Here is a tiny trained network, its code and every weight. The questions are about switching its units off for an input and a target symbol, where a switched-off unit gives its printed mean instead of its output.

import numpy as np


def w(rows, s, z=0):
    codes = np.array(rows[::2]) - 128.0
    scale = np.full(codes.shape[1], s)
    scale[-1] = z or s
    return codes * scale


def f(y):
    return y / 2 * (1 + np.tanh(0.7978845608 * (y + 0.044715 * y**3)))


def softmax(a):
    e = np.exp(a - a.max(-1, keepdims=True))
    return e / e.sum(-1, keepdims=True)


def log_softmax(a):
    a = a - a.max(-1, keepdims=True)
    return a - np.log(np.exp(a).sum(-1, keepdims=True))


def net(x, mask):
    ids = ['ΓΔΘΞΠαβεηλμστφψ'.index(c) for c in x.split()]
    T = len(ids)
    res = E[ids] + P[:T]
    u = 0
    for l in range(2):
        q, k, v = (res @ M[l].T for M in (Q, K, V))
        z = softmax(np.where(np.tri(T) > 0, q @ k.T / 3**0.5, -1e9)) @ v
        res = res + np.where(mask[u], z, O[l][:, -1]) @ O[l][:, :-1]
        u += 1
        y = f(res @ A[l][:, :-1].T + A[l][:, -1])
        res = res + np.where(mask[u : u + 16], y, B[l][:, -1]) @ B[l][:, :-1]
        u += 16
    return log_softmax(res[-1] @ U[:, :-1].T + U[:, -1])


Q, K, V, O, A, B = {}, {}, {}, {}, {}, {}
E = w([
[119,163,69,146,201,42,134,211,121],'Γ',
[75,65,104,97,146,202,134,131,121],'Δ',
[165,177,107,143,91,82,173,165,128],'Θ',
[130,136,186,106,93,149,148,18,117],'Ξ',
[129,132,94,202,136,148,154,181,200],'Π',
[138,51,144,141,113,33,101,89,198],'α',
[36,87,60,117,157,104,116,129,71],'β',
[174,181,155,208,161,146,94,68,60],'ε',
[181,121,152,92,144,52,161,158,215],'η',
[182,58,166,68,190,168,127,97,149],'λ',
[168,93,87,146,216,207,151,182,100],'μ',
[164,96,192,80,135,101,57,212,60],'σ',
[109,126,85,249,128,121,159,178,89],'τ',
[99,174,134,80,209,119,100,163,171],'φ',
[25,142,145,115,98,119,84,182,149],'ψ',
],0.02)
P = w([
[68,253,79,48,213,252,163,235,75],'0',
[137,61,110,148,183,109,40,143,197],'1',
[145,46,128,159,177,119,58,140,189],'2',
[110,16,130,129,163,121,68,145,195],'3',
[89,19,119,119,156,125,91,160,180],'4',
[99,20,136,140,161,105,110,142,179],'5',
[62,7,130,153,155,100,107,157,178],'6',
[77,2,103,142,155,95,129,151,184],'7',
],0.0039)
Q[0] = w([
[254,99,171,84,87,121,12,172,111],'0.h1',
[10,158,41,129,25,60,180,19,177],'0.h1',
[71,32,153,92,79,94,146,193,25],'0.h1',
],0.0061)
K[0] = w([
[82,221,145,100,145,153,167,136,169],'0.h1',
[156,66,205,116,114,41,2,148,144],'0.h1',
[95,167,138,75,148,143,111,187,46],'0.h1',
],0.0075)
V[0] = w([
[54,111,117,149,178,145,122,69,165],'0.h1',
[66,100,144,154,134,117,73,143,63],'0.h1',
[112,150,104,169,128,152,254,109,126],'0.h1',
],0.0062)
O[0] = w([
[189,113,2,64,111,108,121,108,95,59],'0.h1',
[126,151,184,121,162,62,159,107,141,251],'0.h1',
[60,169,124,67,132,102,105,138,94,226],'0.h1',
],0.011,0.0018)
A[0] = w([
[70,159,108,171,149,118,172,125,57,64],'0.n1',
[141,117,144,98,145,140,144,176,202,93],'0.n2',
[85,146,69,57,112,126,110,63,169,202],'0.n3',
[153,159,126,41,132,100,73,90,112,2],'0.n4',
[189,183,161,154,130,133,102,189,197,155],'0.n5',
[104,193,123,86,153,144,2,80,149,167],'0.n6',
[142,82,167,136,191,111,67,122,146,63],'0.n7',
[178,134,168,128,105,55,146,152,123,90],'0.n8',
[188,128,168,84,145,120,151,116,90,121],'0.n9',
[96,189,161,145,140,164,151,119,177,145],'0.n10',
[145,107,81,114,180,120,182,186,187,169],'0.n11',
[97,153,82,111,151,111,131,101,126,56],'0.n12',
[147,78,114,127,96,160,189,54,110,175],'0.n13',
[137,150,190,135,120,125,121,105,55,140],'0.n14',
[104,89,177,105,198,146,138,112,178,113],'0.n15',
[75,146,161,89,76,137,88,114,137,127],'0.n16',
],0.0095,0.0029)
B[0] = w([
[168,112,116,186,123,129,78,80,103,233],'0.n1',
[153,163,153,96,216,104,149,3,125,171],'0.n2',
[170,121,163,125,75,217,118,76,141,166],'0.n3',
[84,87,99,71,152,133,210,110,141,138],'0.n4',
[38,151,160,145,112,154,164,108,120,233],'0.n5',
[100,195,106,26,141,169,133,106,135,160],'0.n6',
[147,118,179,68,115,141,131,95,126,167],'0.n7',
[118,71,126,132,142,109,146,152,103,197],'0.n8',
[134,60,150,114,86,95,173,129,149,137],'0.n9',
[189,22,59,170,123,96,185,111,104,170],'0.n10',
[88,154,190,212,146,175,142,96,139,254],'0.n11',
[141,115,135,149,110,156,100,148,95,141],'0.n12',
[38,171,91,68,140,122,127,168,181,141],'0.n13',
[71,130,171,104,107,47,94,120,134,148],'0.n14',
[150,143,154,124,104,186,163,130,128,171],'0.n15',
[141,161,119,82,99,141,90,159,190,141],'0.n16',
],0.0073,0.0055)
Q[1] = w([
[161,132,188,160,88,130,74,126,89],'1.h1',
[78,146,168,150,198,115,153,60,136],'1.h1',
[2,112,184,176,178,124,228,53,91],'1.h1',
],0.0065)
K[1] = w([
[172,162,88,125,135,97,156,130,159],'1.h1',
[125,157,148,103,84,98,108,133,44],'1.h1',
[91,36,176,92,109,137,96,253,57],'1.h1',
],0.007)
V[1] = w([
[237,131,163,167,92,139,255,84,111],'1.h1',
[42,88,220,89,176,57,156,114,101],'1.h1',
[187,169,194,188,62,214,67,96,115],'1.h1',
],0.0059)
O[1] = w([
[106,95,237,143,139,59,132,58,57,77],'1.h1',
[157,180,81,2,114,79,65,130,103,253],'1.h1',
[140,204,171,207,131,162,49,105,209,91],'1.h1',
],0.0081,0.0055)
A[1] = w([
[123,232,220,179,145,147,162,248,178,214],'1.n1',
[115,75,118,120,143,185,215,209,181,209],'1.n2',
[99,112,131,22,119,144,96,196,148,110],'1.n3',
[126,94,121,83,236,203,27,109,136,112],'1.n4',
[57,159,145,130,99,107,113,186,103,70],'1.n5',
[101,124,99,171,83,179,176,134,195,4],'1.n6',
[160,125,161,206,50,95,119,177,104,126],'1.n7',
[105,135,133,190,124,161,60,125,2,18],'1.n8',
[109,229,84,170,58,76,200,99,131,165],'1.n9',
[49,135,193,122,157,118,122,108,127,102],'1.n10',
[92,108,160,127,187,154,157,126,143,34],'1.n11',
[112,211,75,92,91,143,86,181,93,89],'1.n12',
[96,183,109,123,127,155,178,105,129,73],'1.n13',
[79,147,145,84,105,75,136,164,113,45],'1.n14',
[104,159,135,62,157,148,141,96,151,97],'1.n15',
[121,77,91,50,150,87,116,170,52,52],'1.n16',
],0.0081,0.003)
B[1] = w([
[119,73,107,54,173,24,157,192,140,254],'1.n1',
[117,186,193,167,123,154,35,183,31,186],'1.n2',
[129,127,130,254,86,143,81,140,142,227],'1.n3',
[138,143,135,55,99,118,150,173,73,194],'1.n4',
[191,112,89,150,76,141,98,128,167,170],'1.n5',
[76,123,153,138,125,100,66,47,135,146],'1.n6',
[157,136,124,133,28,115,137,142,114,207],'1.n7',
[198,119,92,110,154,122,157,96,142,204],'1.n8',
[112,103,200,122,65,141,78,75,91,236],'1.n9',
[156,169,49,131,113,133,124,116,160,172],'1.n10',
[186,172,128,191,107,167,164,143,141,142],'1.n11',
[173,60,186,152,145,130,122,111,188,181],'1.n12',
[71,105,142,136,107,108,159,144,125,154],'1.n13',
[152,128,62,133,220,173,139,106,105,179],'1.n14',
[178,126,52,173,92,88,169,88,120,192],'1.n15',
[87,137,160,198,139,160,167,77,128,201],'1.n16',
],0.0067,0.0084)
U = w([
[114,131,40,111,230,70,98,169,141,61],'Γ',
[85,172,121,146,99,210,77,155,59,67],'Δ',
[77,93,167,54,52,58,152,178,51,191],'Θ',
[79,118,83,127,68,156,126,64,171,116],'Ξ',
[7,170,139,189,193,149,128,98,129,152],'Π',
[163,15,145,87,181,121,109,90,199,151],'α',
[58,11,14,65,197,153,126,77,50,215],'β',
[144,218,122,111,174,98,31,62,81,50],'ε',
[166,110,151,143,197,118,198,83,171,135],'η',
[219,110,170,118,123,193,156,118,137,162],'λ',
[160,133,148,132,201,181,134,184,77,148],'μ',
[147,78,158,137,155,149,72,102,104,57],'σ',
[194,139,28,255,111,139,136,127,111,2],'τ',
[117,245,63,136,137,155,176,151,115,116],'φ',
[167,131,73,102,132,136,1,198,218,248],'ψ',
],0.0058,0.0022)

Each question gives the input, a string of symbols that net reads in full, and the target symbol t.
The units are the heads (3 rows each of Q, K, V and O) and the neurons (one row each of A and B). Each row of codes is followed by its name. A weight is (code - 128) times the scale printed after its matrix; where a second scale follows, it is the last column's (O, A, B and U).
mask holds one flag per unit, layer by layer, with each layer's heads first. A switched-off unit (its flag False) gives its mean, the last column of its rows in O or B, instead of its output. The means were averaged over made-up inputs and are rounded, as every weight is.
A unit's drop is (log p(t) with every unit on - log p(t) with that unit switched off) / (log p(t) with every unit on - log p(t) with every unit switched off).
The circuit of an input: a set's keep is (log p(t) with only the set's units on - log p(t) with every unit switched off) / (log p(t) with every unit on - log p(t) with every unit switched off). Starting from the 12 units with the biggest drops (on a tie, the unit counted first), units are removed one at a time, each time the one whose removal leaves the highest keep (on an exact tie, the one counted first), for as long as the keep stays at least 0.8.
circuit, biggest first: the units of the circuit, biggest drop first
top k neurons: the k neurons with the biggest drops, biggest first
k most important neurons of layer l: the k neurons of layer l with the biggest drops, biggest first
drop when u is switched off: that unit's drop, to one decimal
input Θ φ Ξ Π η, target η: top 2 neurons => [0.n2 0.n11]
input Θ τ Θ Π Π, target Π: circuit, biggest first => [0.n11 1.h1 0.n5]
input τ β ψ σ μ τ β φ, target τ: top 2 neurons => [1.n3 1.n15]
input Θ σ Π, target ψ: most important neuron of layer 0 => [0.n14]
input β Θ Θ σ Π β τ, target β: top 2 neurons => [0.n4 0.n9]
input β Ξ σ Θ Θ τ Θ, target β: top 4 neurons => [1.n14 0.n4 0.n9 0.n8]
input Θ τ Θ β σ μ, target ψ: top 2 neurons => [1.n12 0.n10]
input Θ Θ α β σ Θ Γ, target ψ: 2 most important neurons of layer 0 => [0.n14 0.n10]
input σ μ Θ Δ Θ β, target ε: circuit, biggest first => [0.h1 1.h1 0.n7 0.n5]
input β τ τ ε Θ Θ μ σ, target β: circuit, biggest first => [0.h1 1.n14 0.n4]
input σ λ τ β Θ ε Π Ξ, target ε: circuit, biggest first => [0.h1 1.h1 0.n7]
input Γ β τ μ α α Ξ, target Ξ: top 3 neurons => [0.n13 1.n1 0.n3]
input Θ Θ τ β σ φ Θ, target ψ: top 2 neurons => [0.n14 1.n12]
input Θ τ σ Δ, target ψ: top neuron => [1.n12]
input Θ τ Θ τ β Θ λ, target λ: 3 most important neurons of layer 0 => [0.n15 0.n7 0.n2]
input τ Θ Θ σ η, target τ: top 2 neurons => [1.n3 1.n15]
input τ Θ σ, target τ: top 2 neurons => [1.n3 1.n16]
input Θ τ Θ φ, target φ: 2 most important neurons of layer 0 => [0.n6 0.n2]
input Θ Θ σ Θ μ, target ψ: 2 most important neurons of layer 1 => [1.n12 1.n3]
input τ σ φ φ τ Ξ, target τ: 3 most important neurons of layer 1 => [1.n3 1.n15 1.n16]
input β Γ Θ Θ Δ, target Δ: top 2 neurons => [1.n2 1.n1]
input β Θ Θ β σ, target β: top 4 neurons => [1.n14 0.n4 0.n8 0.n14]
input Θ β Γ Θ τ μ η, target η: 3 most important neurons of layer 0 => [0.n2 0.n11 0.n3]
input Θ Θ σ, target ψ: top 2 neurons => [1.n3 1.n5]
input σ Π Θ τ Θ Π η, target ε: most important neuron of layer 0 => [0.n2]
input Θ τ σ, target ψ: drop when 0.n11 is switched off => -0.1
